Here is a tiny trained network, its code and every weight. The questions are about switching its units off for an input and a class, where a switched-off unit gives its printed mean instead of its output.

import numpy as np


def w(rows, s, z=0):
    codes = np.array(rows[::2]) - 128.0
    scale = np.full(codes.shape[1], s)
    scale[-1] = z or s
    return codes * scale


def f(y):
    return y / 2 * (1 + np.tanh(0.7978845608 * (y + 0.044715 * y**3)))


def log_softmax(a):
    a = a - a.max(-1, keepdims=True)
    return a - np.log(np.exp(a).sum(-1, keepdims=True))


def net(x, mask):
    res = np.array(x, float).reshape(1, 8) / 4 @ E
    y = f(res @ A[0][:, :-1].T + A[0][:, -1])
    res = res + np.where(mask, y, B[0][:, -1]) @ B[0][:, :-1]
    return log_softmax(res[-1] @ U[:, :-1].T + U[:, -1])


A, B = {}, {}
E = w([
[138,93,114,68,89,123,77,254,221,161,141,116],'x0',
[38,172,182,189,94,194,54,241,81,138,94,235],'x1',
[143,87,89,109,66,29,61,147,58,168,185,128],'x2',
[48,107,50,140,131,87,116,76,112,147,125,79],'x3',
[112,147,12,158,117,223,122,69,118,197,60,113],'x4',
[139,56,211,181,113,168,113,165,76,220,106,21],'x5',
[102,150,172,150,85,119,112,71,119,92,83,79],'x6',
[79,170,176,127,39,74,171,87,188,182,78,169],'x7',
],0.0079)
A[0] = w([
[82,125,183,121,216,125,209,114,124,67,134,73,129],'N0',
[138,104,176,179,164,185,145,164,116,69,72,135,254],'N1',
[121,56,83,123,126,216,2,94,26,209,124,154,205],'N2',
[112,173,136,168,36,120,161,45,157,192,59,123,181],'N3',
[114,82,172,51,144,93,144,152,117,116,55,93,67],'N4',
[189,103,40,90,155,117,170,123,169,162,92,151,187],'N5',
[131,85,73,232,108,160,103,180,75,134,137,118,142],'N6',
[89,142,124,94,89,47,104,138,25,44,162,59,166],'N7',
[152,123,212,191,131,171,209,71,164,152,138,127,229],'N8',
[141,147,4,113,198,58,114,124,118,116,138,121,239],'N9',
[189,126,200,160,171,98,185,102,114,110,112,64,184],'N10',
[214,69,182,113,20,78,50,138,206,220,170,73,168],'N11',
[185,94,23,44,151,114,162,53,179,152,157,156,181],'N12',
[120,117,76,97,177,156,176,150,170,159,121,197,223],'N13',
[135,222,88,153,141,150,107,225,154,116,133,162,245],'N14',
[149,58,148,110,44,100,171,174,146,173,113,108,204],'N15',
],0.0077,0.0027)
B[0] = w([
[196,74,189,162,90,108,192,114,88,114,125,149,178],'N0',
[147,122,205,116,126,183,65,96,111,108,125,165,202],'N1',
[59,54,114,230,172,112,113,110,76,234,123,113,240],'N2',
[61,228,104,189,42,77,142,136,101,136,65,98,219],'N3',
[139,92,135,105,103,125,91,181,105,135,88,114,147],'N4',
[112,100,105,115,112,255,206,145,224,224,90,70,186],'N5',
[124,95,135,190,248,126,58,116,71,205,76,183,196],'N6',
[120,96,112,100,127,25,98,38,133,75,221,109,204],'N7',
[183,153,207,132,60,195,175,119,95,110,92,118,198],'N8',
[155,27,15,131,165,104,152,64,190,97,101,72,209],'N9',
[248,106,219,87,44,117,155,128,51,114,171,105,192],'N10',
[161,177,104,112,143,133,76,227,141,144,226,20,249],'N11',
[107,88,100,83,131,164,198,119,238,167,103,85,223],'N12',
[86,131,124,114,153,142,193,152,208,125,111,173,189],'N13',
[111,98,147,154,215,134,122,187,151,71,68,204,220],'N14',
[122,150,148,95,98,61,87,221,132,178,227,115,198],'N15',
],0.0072,0.011)
U = w([
[120,147,184,101,213,188,116,169,174,32,103,248,250],'0',
[98,83,106,180,242,170,72,109,41,191,98,138,61],'1',
[166,147,123,68,147,116,54,249,142,180,215,23,132],'2',
[214,116,214,107,93,188,173,72,68,108,127,104,85],'3',
[142,91,69,104,161,44,98,1,138,26,188,112,86],'4',
[143,95,56,83,168,191,210,92,203,146,104,68,127],'5',
[56,251,104,179,26,130,150,100,132,129,79,132,97],'6',
],0.0078,0.0011)

Each question gives the input, the list of numbers given to net, and the class t.
The units are the neurons (one row each of A and B). Each row of codes is followed by its name. A weight is (code - 128) times the scale printed after its matrix; where a second scale follows, it is the last column's (A, B and U).
mask holds one flag per neuron, in row order. A switched-off neuron (its flag False) gives its mean, the last column of its row in B, instead of its output. The means were averaged over made-up inputs and are rounded, as every weight is.
A unit's drop is (log p(t) with every unit on - log p(t) with that unit switched off) / (log p(t) with every unit on - log p(t) with every unit switched off).
The circuit of an input: a set's keep is (log p(t) with only the set's units on - log p(t) with every unit switched off) / (log p(t) with every unit on - log p(t) with every unit switched off). Starting from the 12 units with the biggest drops (on a tie, the unit counted first), units are removed one at a time, each time the one whose removal leaves the highest keep (on an exact tie, the one counted first), for as long as the keep stays at least 0.8.
units of the circuit, in order: the units of the circuit, biggest drop first
k most important neurons: the k neurons with the biggest drops, biggest first
drop of u: that unit's drop, to one decimal
input [-3,-6,-4,2,0,2,-2,1], class 3: units of the circuit, in order	[N10]
input [-4,0,3,-7,-5,-1,-1,-5], class 3: units of the circuit, in order	[N10 N11]
input [-3,3,-3,4,1,-6,1,-4], class 0: units of the circuit, in order	[N2 N14]
input [-1,5,5,-4,-2,3,-1,0], class 1: units of the circuit, in order	[N6 N2]
input [2,-5,-3,-4,-4,-7,7,-1], class 3: units of the circuit, in order	[N10 N0]
input [-4,1,8,-8,-8,-5,-8,2], class 4: units of the circuit, in order	[N7 N5]
input [3,-2,-7,6,0,3,-3,5], class 6: units of the circuit, in order	[N3 N9]
input [7,-2,-8,5,-8,-2,4,1], class 3: 2 most important neurons	[N0 N11]
input [1,-4,-6,-1,-4,8,-1,7], class 3: 2 most important neurons	[N8 N10]
input [2,-8,-8,4,5,5,4,1], class 3: units of the circuit, in order	[N10 N8]
input [4,-7,-4,-2,6,2,5,4], class 6: 3 most important neurons	[N3 N9 N8]
input [7,4,-5,4,-5,1,-8,3], class 0: 2 most important neurons	[N14 N13]
input [4,6,-3,5,7,-5,1,1], class 1: 3 most important neurons	[N2 N14 N8]
input [2,0,8,1,3,3,6,-5], class 1: units of the circuit, in order	[N2]
input [-6,-3,-2,7,2,4,5,-6], class 3: 2 most important neurons	[N10 N0]
input [3,0,8,-1,8,-7,7,2], class 5: 2 most important neurons	[N9 N12]
input [0,-1,-6,0,-3,8,-5,8], class 3: 3 most important neurons	[N8 N10 N0]
input [3,-5,1,0,-2,-4,5,-4], class 5: 4 most important neurons	[N12 N5 N1 N15]
input [-7,-8,-5,5,2,2,1,3], class 3: 3 most important neurons	[N10 N8 N0]
input [-1,3,4,7,-1,-7,-4,-7], class 4: 2 most important neurons	[N7 N9]
input [8,8,1,8,1,-8,-5,-7], class 1: 3 most important neurons	[N2 N6 N9]
input [1,-5,-3,-7,-2,-4,0,8], class 6: 2 most important neurons	[N3 N9]
input [-5,-1,-3,-7,-1,-7,-3,8], class 6: units of the circuit, in order	[N3]
input [7,6,-1,2,-8,0,-7,-1], class 0: 2 most important neurons	[N14 N2]
input [7,-7,-7,-3,4,6,2,-3], class 2: 2 most important neurons	[N11 N15]
input [1,-2,4,0,3,2,-4,-7], class 1: drop of N6	0.4
input [3,-1,2,-1,1,-3,-4,-7], class 5: drop of N1	0.0
input [0,-1,1,0,2,-1,6,-5], class 4: drop of N5	0.1
input [1,-3,1,-2,-2,-3,2,6], class 6: drop of N9	0.2
